Here is a tiny trained network, its code and every weight. The questions are about switching its units off for an input and a target symbol, where a switched-off unit gives its printed mean instead of its output.

import numpy as np


def w(rows, s, z=0):
    codes = np.array(rows[::2]) - 128.0
    scale = np.full(codes.shape[1], s)
    scale[-1] = z or s
    return codes * scale


def norm(h):
    return h / np.sqrt((h * h).mean(-1, keepdims=True) + 1e-5)


def f(y):
    return np.maximum(y, 0)


def softmax(a):
    e = np.exp(a - a.max(-1, keepdims=True))
    return e / e.sum(-1, keepdims=True)


def log_softmax(a):
    a = a - a.max(-1, keepdims=True)
    return a - np.log(np.exp(a).sum(-1, keepdims=True))


def net(x, mask):
    ids = ['ΣΨβζηλμξπφ'.index(c) for c in x.split()]
    T = len(ids)
    res = E[ids] + P[:T]
    u = 0
    for l in range(3):
        r = norm(res)
        for j in range(3):
            rows = slice(2 * j, 2 * j + 2)
            q, k, v = (r @ M[l][rows].T for M in (Q, K, V))
            z = softmax(np.where(np.tri(T) > 0, q @ k.T / 2**0.5, -1e9)) @ v
            o = O[l][rows]
            res = res + np.where(mask[u + j], z, o[:, -1]) @ o[:, :-1]
        u += 3
        y = f(norm(res) @ A[l][:, :-1].T + A[l][:, -1])
        res = res + np.where(mask[u : u + 4], y, B[l][:, -1]) @ B[l][:, :-1]
        u += 4
    return log_softmax(norm(res)[-1] @ U[:, :-1].T + U[:, -1])


Q, K, V, O, A, B = {}, {}, {}, {}, {}, {}
E = w([
[144,128,121,140,77,131,166],'Σ',
[164,129,207,85,169,164,109],'Ψ',
[207,209,99,47,135,34,132],'β',
[199,200,76,153,193,138,210],'ζ',
[61,121,138,96,128,154,215],'η',
[186,180,65,106,40,131,72],'λ',
[130,72,110,110,178,222,158],'μ',
[234,147,181,194,23,95,114],'ξ',
[99,121,138,175,180,91,77],'π',
[48,61,1,193,51,234,227],'φ',
],0.014)
P = w([
[100,141,128,170,143,254,124],'0',
[193,83,80,210,158,152,151],'1',
[201,131,65,195,146,146,129],'2',
[151,97,81,158,177,138,195],'3',
[182,118,85,159,135,125,147],'4',
[151,123,89,152,173,124,192],'5',
[182,142,73,150,136,109,134],'6',
[163,110,116,156,140,104,176],'7',
[156,135,97,145,143,108,174],'8',
[151,136,94,128,130,99,165],'9',
[160,161,80,137,128,95,151],'10',
[146,159,93,128,115,88,153],'11',
[147,160,102,131,113,91,155],'12',
[164,150,104,127,123,89,150],'13',
],0.0069)
Q[0] = w([
[114,168,178,46,1,97,121],'L0H0',
[61,101,166,113,163,205,132],'L0H0',
[210,85,206,165,179,69,206],'L0H1',
[196,124,224,139,195,155,139],'L0H1',
[63,127,120,117,119,149,132],'L0H2',
[191,99,46,198,103,241,165],'L0H2',
],0.0066)
K[0] = w([
[187,3,59,65,80,99,128],'L0H0',
[188,115,113,177,140,85,152],'L0H0',
[26,30,104,230,129,125,88],'L0H1',
[104,159,113,203,162,50,49],'L0H1',
[36,120,58,172,81,186,195],'L0H2',
[104,177,159,41,120,142,197],'L0H2',
],0.006)
V[0] = w([
[196,86,119,173,208,95,84],'L0H0',
[165,64,123,153,97,162,114],'L0H0',
[180,125,137,71,139,95,164],'L0H1',
[66,106,56,109,143,48,113],'L0H1',
[139,190,100,116,83,253,56],'L0H2',
[41,104,139,185,186,17,75],'L0H2',
],0.0052)
O[0] = w([
[125,153,151,117,59,49,129,164],'L0H0',
[94,93,165,188,161,185,125,139],'L0H0',
[135,99,249,254,234,140,117,140],'L0H1',
[145,145,149,159,110,104,99,80],'L0H1',
[108,131,143,63,107,129,127,159],'L0H2',
[141,235,185,112,165,177,115,2],'L0H2',
],0.0073,0.0056)
A[0] = w([
[198,169,163,114,85,69,140,173],'L0N0',
[172,166,188,132,116,62,138,51],'L0N1',
[140,6,138,117,118,178,155,40],'L0N2',
[253,118,94,171,59,181,33,250],'L0N3',
],0.0066,0.0012)
B[0] = w([
[39,183,2,175,228,156,162,216],'L0N0',
[48,133,99,6,173,127,76,164],'L0N1',
[47,151,159,102,71,74,193,204],'L0N2',
[41,55,202,87,157,132,253,254],'L0N3',
],0.0062,0.0056)
Q[1] = w([
[186,86,255,99,146,79,41],'L1H0',
[205,69,124,202,54,180,47],'L1H0',
[233,169,158,176,34,207,59],'L1H1',
[154,131,177,131,153,198,116],'L1H1',
[188,162,249,142,11,165,13],'L1H2',
[95,174,62,143,132,54,210],'L1H2',
],0.0075)
K[1] = w([
[125,122,101,122,102,165,207],'L1H0',
[245,183,63,162,90,161,211],'L1H0',
[136,36,85,90,99,122,177],'L1H1',
[124,81,64,136,124,34,146],'L1H1',
[144,96,163,69,31,138,163],'L1H2',
[16,195,127,232,150,33,2],'L1H2',
],0.0073)
V[1] = w([
[127,111,132,87,188,46,134],'L1H0',
[112,112,136,63,165,105,115],'L1H0',
[232,54,133,87,161,233,165],'L1H1',
[62,146,143,127,169,136,88],'L1H1',
[133,164,192,119,1,155,37],'L1H2',
[58,60,132,187,170,36,79],'L1H2',
],0.0076)
O[1] = w([
[183,111,130,151,107,71,77,165],'L1H0',
[145,131,133,134,105,162,91,148],'L1H0',
[124,69,136,103,254,170,137,143],'L1H1',
[148,157,149,162,111,87,127,114],'L1H1',
[120,149,108,142,130,195,120,2],'L1H2',
[91,69,138,102,165,152,48,154],'L1H2',
],0.0098,0.016)
A[1] = w([
[195,172,162,77,136,88,85,201],'L1N0',
[72,91,100,161,134,186,139,86],'L1N1',
[233,184,3,227,164,130,116,216],'L1N2',
[133,102,197,33,46,97,164,253],'L1N3',
],0.0074,0.0021)
B[1] = w([
[173,159,171,255,72,199,24,172],'L1N0',
[80,215,152,105,200,122,42,144],'L1N1',
[95,67,248,67,20,101,167,221],'L1N2',
[242,217,116,225,224,125,116,253],'L1N3',
],0.0068,0.0064)
Q[2] = w([
[117,135,175,104,73,154,1],'L2H0',
[114,55,102,102,232,80,121],'L2H0',
[159,157,114,142,98,122,233],'L2H1',
[171,122,145,231,192,94,84],'L2H1',
[117,184,107,92,73,242,142],'L2H2',
[126,160,136,103,91,207,64],'L2H2',
],0.011)
K[2] = w([
[80,161,210,90,226,181,69],'L2H0',
[104,182,157,75,42,166,227],'L2H0',
[159,99,143,134,146,2,78],'L2H1',
[188,158,196,129,88,157,98],'L2H1',
[83,158,102,186,191,172,157],'L2H2',
[111,117,25,162,155,176,185],'L2H2',
],0.0093)
V[2] = w([
[170,246,164,134,159,99,200],'L2H0',
[74,103,48,179,105,131,158],'L2H0',
[231,120,44,74,121,76,145],'L2H1',
[67,73,181,148,137,72,169],'L2H1',
[110,216,73,43,130,111,61],'L2H2',
[151,159,168,127,244,120,104],'L2H2',
],0.011)
O[2] = w([
[164,208,156,87,114,178,121,241],'L2H0',
[99,157,63,225,50,169,129,160],'L2H0',
[128,164,56,75,164,90,121,255],'L2H1',
[2,231,166,118,154,98,159,254],'L2H1',
[54,175,122,100,156,115,81,11],'L2H2',
[160,177,81,179,182,185,67,179],'L2H2',
],0.01,0.0081)
A[2] = w([
[76,137,106,113,116,254,178,20],'L2N0',
[112,216,107,98,140,125,202,3],'L2N1',
[129,204,87,156,193,120,88,155],'L2N2',
[89,111,141,40,156,15,169,192],'L2N3',
],0.009,0.0017)
B[2] = w([
[187,128,141,90,136,76,38,144],'L2N0',
[74,10,159,49,84,153,83,228],'L2N1',
[180,170,101,178,82,130,106,201],'L2N2',
[143,132,108,65,190,92,170,248],'L2N3',
],0.011)
U = w([
[143,166,137,115,30,159,158,126],'Σ',
[219,196,126,193,166,173,147,218],'Ψ',
[106,246,61,89,174,106,81,4],'β',
[131,78,137,74,182,89,191,134],'ζ',
[54,195,188,113,140,184,109,142],'η',
[202,53,58,101,96,181,87,87],'λ',
[143,76,166,117,225,201,90,77],'μ',
[128,126,181,195,133,157,173,185],'ξ',
[89,97,145,175,156,86,93,117],'π',
[84,130,34,192,128,158,166,198],'φ',
],0.012,0.0048)

Each question gives the input, a string of symbols that net reads in full, and the target symbol t.
The units are the heads (2 rows each of Q, K, V and O) and the neurons (one row each of A and B). Each row of codes is followed by its name. A weight is (code - 128) times the scale printed after its matrix; where a second scale follows, it is the last column's (O, A, B and U).
mask holds one flag per unit, layer by layer, with each layer's heads first. A switched-off unit (its flag False) gives its mean, the last column of its rows in O or B, instead of its output. The means were averaged over made-up inputs and are rounded, as every weight is.
A unit's drop is (log p(t) with every unit on - log p(t) with that unit switched off) / (log p(t) with every unit on - log p(t) with every unit switched off).
The circuit of an input: a set's keep is (log p(t) with only the set's units on - log p(t) with every unit switched off) / (log p(t) with every unit on - log p(t) with every unit switched off). Starting from the 12 units with the biggest drops (on a tie, the unit counted first), units are removed one at a time, each time the one whose removal leaves the highest keep (on an exact tie, the one counted first), for as long as the keep stays at least 0.8.
units of the circuit, in order: the units of the circuit, biggest drop first
unit that matters most: the unit with the biggest drop
k most important neurons: the k neurons with the biggest drops, biggest first
top k neurons in layer l: the k neurons of layer l with the biggest drops, biggest first
heads that matter: for each layer, one digit per head in row order, 1 if its drop is at least 0.15 and else 0, layers parted by /
input μ ζ λ ξ μ η η ζ β μ, target β: heads that matter : 000 / 000 / 001
input π μ μ μ β, target Σ: unit that matters most : L0H2
input λ λ ζ ζ π ζ λ Ψ Ψ, target λ: units of the circuit, in order : L2H1, L1H2
input β ξ μ ξ φ ζ ζ ζ π λ, target ζ: 2 most important neurons : L0N3, L0N1
input π ζ λ ξ λ η ξ Σ λ, target Σ: units of the circuit, in order : L0H2, L1H1, L1H2, L0N3
input β η η, target β: heads that matter : 000 / 000 / 001
input λ μ ζ ζ Ψ ζ λ ζ π Ψ η Σ, target λ: units of the circuit, in order : L2H1, L1H2
input μ λ ζ φ λ η μ ζ μ λ Ψ Σ λ, target Ψ: 2 most important neurons : L0N3, L1N3
input ζ λ μ ξ ζ Σ ξ λ Ψ ζ φ φ λ μ, target φ: heads that matter : 000 / 010 / 100
input ζ π η μ ζ ζ ζ λ λ η ξ Ψ μ ζ, target β: heads that matter : 010 / 001 / 000
input ξ λ λ μ η η, target η: heads that matter : 100 / 101 / 110
input β Σ β ζ φ λ, target φ: units of the circuit, in order : L0N3, L2H0
input ζ π ζ β β ζ ζ ζ φ λ ξ λ φ, target β: units of the circuit, in order : L1H2, L1N1, L0N3, L2N1
input η ζ Ψ ζ ζ ζ ξ Ψ π, target Ψ: units of the circuit, in order : L2N1, L2H2, L0N3
input λ ζ ξ φ ξ λ λ ξ λ π ζ η, target λ: most important neuron : L0N0
input μ β μ π η π, target π: units of the circuit, in order : L2H0, L2H1
input η π λ ζ, target Ψ: heads that matter : 100 / 001 / 010
input ξ ζ ζ μ ξ μ ζ Ψ ξ λ, target Ψ: heads that matter : 000 / 100 / 001
input λ μ μ μ ξ, target ξ: top 3 neurons in layer 1 : L1N2, L1N3, L1N0
input ζ Ψ ζ η μ ζ Ψ η η, target Ψ: unit that matters most : L2H2
input φ ζ Ψ η ξ ξ ξ, target Ψ: units of the circuit, in order : L2H2, L1H0, L1H2, L0H0
input μ ζ ξ ζ ζ π Σ ζ ζ ζ μ μ, target π: heads that matter : 101 / 011 / 010
input λ η η λ ζ β, target β: heads that matter : 000 / 000 / 001
input λ π λ φ ζ μ, target λ: heads that matter : 011 / 001 / 010
input ζ ζ ζ ζ λ Ψ ζ ξ Ψ β, target β: 3 most important neurons : L0N0, L1N2, L1N3
input λ β η λ μ λ ζ λ ξ ξ π, target λ: units of the circuit, in order : L1H2, L2H1
input ζ ζ π μ ζ μ μ, target β: unit that matters most : L1H2
input ζ ζ λ η φ μ ζ π μ λ ζ η Σ, target β: 2 most important neurons : L1N2, L0N3
input λ ζ μ μ π ζ ξ ξ ξ, target λ: 3 most important neurons : L0N0, L1N2, L1N3
